Below are the code and all the weights of a small trained network. Each question names an input and a class and asks about switching units off, where a switched-off unit gives its printed mean instead of its output.

import numpy as np


def w(rows, s, z=0):
    codes = np.array(rows[::2]) - 128.0
    scale = np.full(codes.shape[1], s)
    scale[-1] = z or s
    return codes * scale


def f(y):
    return y / 2 * (1 + np.tanh(0.7978845608 * (y + 0.044715 * y**3)))


def log_softmax(a):
    a = a - a.max(-1, keepdims=True)
    return a - np.log(np.exp(a).sum(-1, keepdims=True))


def net(x, mask):
    res = np.array(x, float).reshape(1, 8) / 4 @ E
    y = f(res @ A[0][:, :-1].T + A[0][:, -1])
    res = res + np.where(mask, y, B[0][:, -1]) @ B[0][:, :-1]
    return log_softmax(res[-1] @ U[:, :-1].T + U[:, -1])


A, B = {}, {}
E = w([
[127,128,127],'x0',
[87,84,22],'x1',
[165,225,72],'x2',
[130,124,128],'x3',
[128,130,126],'x4',
[130,131,128],'x5',
[254,60,115],'x6',
[130,133,126],'x7',
],0.0072)
A[0] = w([
[164,111,124,21],'N1',
[193,105,135,58],'N2',
[193,129,195,100],'N3',
[114,200,92,85],'N4',
[153,111,229,193],'N5',
[54,183,135,19],'N6',
[89,125,76,54],'N7',
[116,169,184,92],'N8',
[170,167,121,56],'N9',
[166,159,175,149],'N10',
[165,93,118,49],'N11',
[80,64,195,133],'N12',
[135,129,159,183],'N13',
[161,200,80,8],'N14',
[112,25,40,131],'N15',
[149,154,210,161],'N16',
[75,180,122,41],'N17',
[199,146,123,51],'N18',
[155,114,104,47],'N19',
[176,98,79,83],'N20',
[129,133,127,100],'N21',
[229,97,140,54],'N22',
[193,108,108,44],'N23',
[152,177,148,193],'N24',
[23,166,182,2],'N25',
[188,96,126,33],'N26',
[181,181,80,73],'N27',
[158,148,169,130],'N28',
[185,107,116,42],'N29',
[135,229,67,98],'N30',
[149,67,13,139],'N31',
[192,84,131,37],'N32',
[169,104,76,59],'N33',
[53,30,203,174],'N34',
],0.011,0.0052)
B[0] = w([
[107,144,188,116],'N1',
[74,145,175,161],'N2',
[39,169,108,193],'N3',
[193,95,201,171],'N4',
[139,197,42,243],'N5',
[73,69,226,177],'N6',
[57,183,172,145],'N7',
[48,59,95,153],'N8',
[141,142,135,129],'N9',
[79,110,66,182],'N10',
[112,127,160,133],'N11',
[231,173,155,195],'N12',
[133,143,78,170],'N13',
[175,126,164,144],'N14',
[142,226,115,234],'N15',
[52,121,19,208],'N16',
[116,87,203,161],'N17',
[132,177,184,153],'N18',
[79,134,192,117],'N19',
[70,159,181,167],'N20',
[128,131,137,116],'N21',
[77,48,187,211],'N22',
[74,83,200,156],'N23',
[153,94,32,196],'N24',
[114,51,218,198],'N25',
[76,119,235,150],'N26',
[182,84,191,165],'N27',
[86,151,82,159],'N28',
[66,104,216,145],'N29',
[243,124,160,214],'N30',
[68,163,83,246],'N31',
[97,151,184,163],'N32',
[72,144,167,150],'N33',
[254,176,129,253],'N34',
],0.0052,0.0051)
U = w([
[50,87,254,86],'0',
[141,153,121,215],'1',
[238,162,174,25],'2',
[121,140,106,227],'3',
[25,166,52,2],'4',
[119,136,119,173],'5',
[131,140,119,132],'6',
[129,60,88,166],'7',
],0.014,0.0054)

Each question gives the input, the list of numbers given to net, and the class t.
The units are the neurons (one row each of A and B). Each row of codes is followed by its name. A weight is (code - 128) times the scale printed after its matrix; where a second scale follows, it is the last column's (A, B and U).
mask holds one flag per neuron, in row order. A switched-off neuron (its flag False) gives its mean, the last column of its row in B, instead of its output. The means were averaged over made-up inputs and are rounded, as every weight is.
A unit's drop is (log p(t) with every unit on - log p(t) with that unit switched off) / (log p(t) with every unit on - log p(t) with every unit switched off).
The circuit of an input: a set's keep is (log p(t) with only the set's units on - log p(t) with every unit switched off) / (log p(t) with every unit on - log p(t) with every unit switched off). Starting from the 12 units with the biggest drops (on a tie, the unit counted first), units are removed one at a time, each time the one whose removal leaves the highest keep (on an exact tie, the one counted first), for as long as the keep stays at least 0.8.
circuit, biggest first: the units of the circuit, biggest drop first
top k neurons: the k neurons with the biggest drops, biggest first
drop when u is switched off: that unit's drop, to one decimal
input [-2,4,-8,-3,3,7,-7,-5], class 2: circuit, biggest first => (N34, N12)
input [-8,5,7,-8,4,5,-7,5], class 1: circuit, biggest first => (N30)
input [1,-1,-8,0,0,1,-6,-1], class 2: circuit, biggest first => (N34, N12)
input [5,4,8,0,-1,-4,-7,0], class 2: circuit, biggest first => (N30, N4)
input [-5,-1,1,6,-5,1,-7,3], class 0: circuit, biggest first => (N25, N6)
input [4,-1,8,1,-4,-8,-1,4], class 2: circuit, biggest first => (N30, N4)
input [3,-6,-8,-2,-6,-2,-7,-2], class 2: top 3 neurons => (N34, N12, N5)
input [6,2,-8,7,2,-5,-2,0], class 2: circuit, biggest first => (N34, N12)
input [-6,-7,1,-6,-5,3,7,7], class 0: circuit, biggest first => (N22, N34)
input [-5,1,-1,-6,-3,-4,-6,6], class 0: top 3 neurons => (N25, N6, N5)
input [5,-7,-5,2,-5,8,6,8], class 5: top 2 neurons => (N5, N16)
input [-8,6,8,4,-6,-6,-6,-1], class 2: top 2 neurons => (N30, N4)
input [7,-7,-1,4,-1,-4,7,0], class 0: top 2 neurons => (N22, N26)
input [0,-7,-4,7,0,-3,7,5], class 0: circuit, biggest first => (N22)
input [-1,7,-1,-6,1,-2,6,-3], class 4: top 2 neurons => (N31, N15)
input [7,-3,-7,5,-8,-5,8,-2], class 0: top 2 neurons => (N22, N26)
input [-8,-6,-5,8,-7,4,-4,-1], class 1: top 2 neurons => (N34, N12)
input [-6,-8,4,6,6,-2,7,7], class 4: drop when N16 is switched off => 0.2
input [-1,-4,-6,-3,-1,-5,-4,8], class 5: drop when N30 is switched off => 0.2
input [-5,7,-5,-5,6,-7,4,3], class 4: circuit, biggest first => (N31)
input [-5,-1,8,0,6,3,-3,5], class 2: drop when N4 is switched off => 0.1
input [-5,2,2,-6,-2,-6,8,6], class 0: drop when N21 is switched off => 0.0
